Below are the code and all the weights of a small trained network. Each question names an input and a class and asks about switching units off, where a switched-off unit gives its printed mean instead of its output.

import numpy as np


def w(rows, s, z=0):
    codes = np.array(rows[::2]) - 128.0
    scale = np.full(codes.shape[1], s)
    scale[-1] = z or s
    return codes * scale


def f(y):
    return y / 2 * (1 + np.tanh(0.7978845608 * (y + 0.044715 * y**3)))


def log_softmax(a):
    a = a - a.max(-1, keepdims=True)
    return a - np.log(np.exp(a).sum(-1, keepdims=True))


def net(x, mask):
    res = np.array(x, float).reshape(1, 3) / 4 @ E
    y = f(res @ A[0][:, :-1].T + A[0][:, -1])
    res = res + np.where(mask, y, B[0][:, -1]) @ B[0][:, :-1]
    return log_softmax(res[-1] @ U[:, :-1].T + U[:, -1])


A, B = {}, {}
E = w([
[35,95,206,173,108,251,155],'x0',
[146,74,71,50,187,106,161],'x1',
[63,203,37,140,135,165,127],'x2',
],0.014)
A[0] = w([
[186,158,247,165,113,87,124,177],'neuron 1',
[66,65,50,138,123,195,146,213],'neuron 2',
[130,114,112,107,133,120,153,165],'neuron 3',
[66,48,100,91,171,206,151,190],'neuron 4',
[192,107,86,76,106,59,102,160],'neuron 5',
[101,40,154,161,104,137,179,111],'neuron 6',
[172,168,83,166,84,92,131,172],'neuron 7',
[62,190,63,126,134,170,118,146],'neuron 8',
[145,76,228,112,122,165,114,163],'neuron 9',
[170,131,63,155,153,60,137,151],'neuron 10',
[126,145,198,149,134,141,121,189],'neuron 11',
[198,170,79,121,119,70,136,254],'neuron 12',
[127,159,95,154,100,187,120,108],'neuron 13',
],0.012,0.0034)
B[0] = w([
[116,6,86,139,87,139,161,244],'neuron 1',
[107,218,110,134,130,151,173,210],'neuron 2',
[161,150,119,173,107,147,123,151],'neuron 3',
[138,207,222,104,149,181,131,217],'neuron 4',
[209,146,60,147,119,119,135,251],'neuron 5',
[155,144,216,138,101,115,90,205],'neuron 6',
[99,120,147,101,157,71,87,197],'neuron 7',
[10,147,119,155,108,150,154,225],'neuron 8',
[173,89,234,105,136,127,134,238],'neuron 9',
[194,156,81,117,117,92,90,228],'neuron 10',
[155,57,133,112,150,135,150,202],'neuron 11',
[167,142,95,143,164,66,43,253],'neuron 12',
[73,97,117,91,132,147,160,182],'neuron 13',
],0.019,0.015)
U = w([
[196,161,82,123,165,118,84,204],'0',
[63,182,101,132,143,183,186,78],'1',
[77,131,118,115,156,113,80,53],'2',
[139,8,156,112,101,148,140,248],'3',
[144,134,185,87,151,168,135,99],'4',
],0.013,0.0014)

Each question gives the input, the list of numbers given to net, and the class t.
The units are the neurons (one row each of A and B). Each row of codes is followed by its name. A weight is (code - 128) times the scale printed after its matrix; where a second scale follows, it is the last column's (A, B and U).
mask holds one flag per neuron, in row order. A switched-off neuron (its flag False) gives its mean, the last column of its row in B, instead of its output. The means were averaged over made-up inputs and are rounded, as every weight is.
A unit's drop is (log p(t) with every unit on - log p(t) with that unit switched off) / (log p(t) with every unit on - log p(t) with every unit switched off).
The circuit of an input: a set's keep is (log p(t) with only the set's units on - log p(t) with every unit switched off) / (log p(t) with every unit on - log p(t) with every unit switched off). Starting from the 12 units with the biggest drops (on a tie, the unit counted first), units are removed one at a time, each time the one whose removal leaves the highest keep (on an exact tie, the one counted first), for as long as the keep stays at least 0.8.
units of the circuit, in order: the units of the circuit, biggest drop first
k most important neurons: the k neurons with the biggest drops, biggest first
drop of u: that unit's drop, to one decimal
input [3,-8,3], class 1: 2 most important neurons : [neuron 8; neuron 9]
input [-6,-7,6], class 2: units of the circuit, in order : [neuron 8]
input [-5,-5,-6], class 3: 3 most important neurons : [neuron 1; neuron 2; neuron 4]
input [0,-2,0], class 3: 3 most important neurons : [neuron 2; neuron 4; neuron 12]
input [-3,-8,5], class 2: 2 most important neurons : [neuron 7; neuron 2]
input [1,2,0], class 4: 2 most important neurons : [neuron 8; neuron 12]
input [-4,-8,0], class 3: 3 most important neurons : [neuron 1; neuron 5; neuron 2]
input [-5,-6,-5], class 3: 2 most important neurons : [neuron 1; neuron 2]
input [2,1,-2], class 4: drop of neuron 1 : 1.7
input [-4,-7,-2], class 3: drop of neuron 1 : 1.6
input [4,5,-6], class 4: drop of neuron 4 : 0.5
